[[143 125 124 133]
 [107 126 123 128]
 [120 120 124 131]
 [146 125 128 131]
 [125 134 129 127]]
:
[[107 126 123]
 [120 120 124]]

[[124 104 113]
 [112 110 135]
 [158 145 130]]
:
[[112 110 135]
 [158 145 130]]

[[132 114 126 120 120]
 [132 129 125 119 134]
 [134 155 137 121 125]
 [118 122 130 119 137]
 [141 155 138 128 124]]
:
[[132 129 125]
 [134 155 137]]

[[137 134 106 121]
 [133 139 107 126]
 [130 122 106 133]
 [128 128 125 128]]
:
[[133 139 107]
 [130 122 106]]

[[140 123 146 144 140]
 [131 124 133 126 131]
 [137 106 127 140 132]
 [118 140 137 122 124]]
:
[[131 124 133]
 [137 106 127]]

[[151 140 146 126 152]
 [155 122 106 148 101]
 [148 139 141 133 143]]
:
[[155 122 106]
 [148 139 141]]

[[142 137 128]
 [144 124 103]
 [107 142 128]
 [144 118 108]]
:
[[144 124 103]
 [107 142 128]]
---
[[117 125 149 149 109 152 119 150 115]
 [117 125 149 149 109 152 119 150 115]]
:
[[115 117 125 149 149 109 152 119 150]
 [115 117 125 149 149 109 152 119 150]]

[[121 149 115]
 [146 119 151]
 [124 150 152]]
:
[[115 121 149]
 [151 146 119]
 [152 124 150]]

[[126 127 104 104 152 130 127 129 104 127 127 152 130 126 104]
 [109 128 124 124 132 150 128 128 124 128 108 132 150 108 124]]
:
[[104 126 127 104 104 152 130 127 129 104 127 127 152 130 126]
 [124 109 128 124 124 132 150 128 128 124 128 108 132 150 108]]

[[105 149 116]
 [152 132 120]
 [134 134 123]
 [124 114 142]
 [133 141 117]]
:
[[116 105 149]
 [120 152 132]
 [123 134 134]
 [142 124 114]
 [117 133 141]]

[[142 149]
 [126 125]
 [126 130]
 [121 140]
 [124 144]
 [125 125]
 [131 125]]
:
[[149 142]
 [125 126]
 [130 126]
 [140 121]
 [144 124]
 [125 125]
 [125 131]]

[[143 111 137]
 [106 146 135]
 [107 145 133]
 [114 144 119]
 [122 140 138]
 [134 116 119]]
:
[[137 143 111]
 [135 106 146]
 [133 107 145]
 [119 114 144]
 [138 122 140]
 [119 134 116]]
---
[[127 133 128 130 130 136 135 139 124 143 143 122]
 [129 128 130 137 123 126 135 133 123 112 122 137]
 [132 142 131 134 131 123 135 124 130 139 133 127]
 [126 103 130 133 128 128 135 126 130 128 130 138]]
:
[[126 103 130 133 128 128 135 126 130 128 130 138]
 [132 142 131 134 131 123 135 124 130 139 133 127]
 [129 128 130 137 123 126 135 133 123 112 122 137]
 [127 133 128 130 130 136 135 139 124 143 143 122]]

[[128 106 122 141 123]
 [128 105 122 141 122]
 [121 143 130 116 121]
 [136 132 132 129 142]]
:
[[136 132 132 129 142]
 [121 143 130 116 121]
 [128 105 122 141 122]
 [128 106 122 141 123]]

[[118 128 146 140 137 128 129 112]
 [121 108 117 113 109 128 135 123]
 [126 134 135 148 104 130 123 147]
 [119 131 143 139 138 129 129 109]]
:
[[119 131 143 139 138 129 129 109]
 [126 134 135 148 104 130 123 147]
 [121 108 117 113 109 128 135 123]
 [118 128 146 140 137 128 129 112]]

[[149 148 145 148 106 105 106]
 [106 108 150 104 148 113 152]
 [149 150 147 107 148 108 145]]
:
[[149 150 147 107 148 108 145]
 [106 108 150 104 148 113 152]
 [149 148 145 148 106 105 106]]

[[106 128 128 127 126 105 149 128 106 128 127 126 128 128]
 [107 129 129 126 129 106 149 129 107 125 126 129 125 129]
 [129 147 147 107 128 129 125 147 129 127 107 128 127 147]
 [130 128 128 129 110 130 129 128 130 148 129 109 148 128]
 [124 126 126 129 147 125 129 126 124 108 129 147 107 126]
 [131 110 110 149 133 131 127 110 131 125 149 133 125 110]]
:
[[131 110 110 149 133 131 127 110 131 125 149 133 125 110]
 [124 126 126 129 147 125 129 126 124 108 129 147 107 126]
 [130 128 128 129 110 130 129 128 130 148 129 109 148 128]
 [129 147 147 107 128 129 125 147 129 127 107 128 127 147]
 [107 129 129 126 129 106 149 129 107 125 126 129 125 129]
 [106 128 128 127 126 105 149 128 106 128 127 126 128 128]]

[[128 143 136]
 [124 127 133]
 [122 128 131]
 [122 158 140]
 [112 150 135]
 [120 152 136]
 [130 144 141]
 [127 126 133]]
:
[[127 126 133]
 [130 144 141]
 [120 152 136]
 [112 150 135]
 [122 158 140]
 [122 128 131]
 [124 127 133]
 [128 143 136]]

[[137 130 130 115 151 142 116 124 126 113 129 139 140 111 143]
 [110 141 128 123 138 120 125 148 122 144 128 146 131 138 133]
 [122  98 149 136 113 114 124 127 116 130 108 122 139 108 127]
 [129 142 143 126 134 110 131 119 128 105  99 123 134 110 120]
 [126 129 130 133 110  99 121 147 134 117 123 142 144 139 129]]
:
[[126 129 130 133 110  99 121 147 134 117 123 142 144 139 129]
 [129 142 143 126 134 110 131 119 128 105  99 123 134 110 120]
 [122  98 149 136 113 114 124 127 116 130 108 122 139 108 127]
 [110 141 128 123 138 120 125 148 122 144 128 146 131 138 133]
 [137 130 130 115 151 142 116 124 126 113 129 139 140 111 143]]

[[122 100 139 129 155 129 108 113 133 125 126]
 [133 120 157 142 139 111 122 110 142 111 141]
 [143 156 137 130 106 122 144 139 127 119 148]
 [114 103 129 140 146 115 120 107 135 132 105]
 [136 138 151 146 120 105 138 117 140 113 141]]
:
[[136 138 151 146 120 105 138 117 140 113 141]
 [114 103 129 140 146 115 120 107 135 132 105]
 [143 156 137 130 106 122 144 139 127 119 148]
 [133 120 157 142 139 111 122 110 142 111 141]
 [122 100 139 129 155 129 108 113 133 125 126]]
---
[[131 129 141 122 130]
 [125 122 149 120 108]]
:
[[129 141]
 [122 149]]

[[118 119 146]
 [156 123 142]]
:
[[119 146]
 [123 142]]

[[130 118 151 125 128]
 [126 123 122 127 134]]
:
[[118 151]
 [123 122]]

[[149 109 144 141]
 [115 153 120 122]
 [135 119 114 112]
 [134 119 114 112]]
:
[[109 144]
 [153 120]]

[[126 126 130 150 150]
 [129 147 127 127 127]
 [130 110 126 127 127]]
:
[[126 130]
 [147 127]]

[[105 102 106 153 103]
 [152 150 104 150 109]]
:
[[102 106]
 [150 104]]
---
[[125 142 151 150 138]
 [140 155 122 134 156]]
:
[125 155]

[[130 117 121 138 117]
 [151 107 137 130 144]
 [147 100 129 141 129]]
:
[130 107 129]

[[107 110]
 [147 153]]
:
[107 153]

[[130 120]
 [127 127]
 [132 149]
 [131 124]
 [130 125]]
:
[130 127]

[[130 158 125]
 [129 130 128]
 [114 143 141]
 [131 157 124]
 [ 99 130 156]]
:
[130 130 141]

[[123 143 151 153 144]
 [141 153 117 118 117]]
:
[123 153]
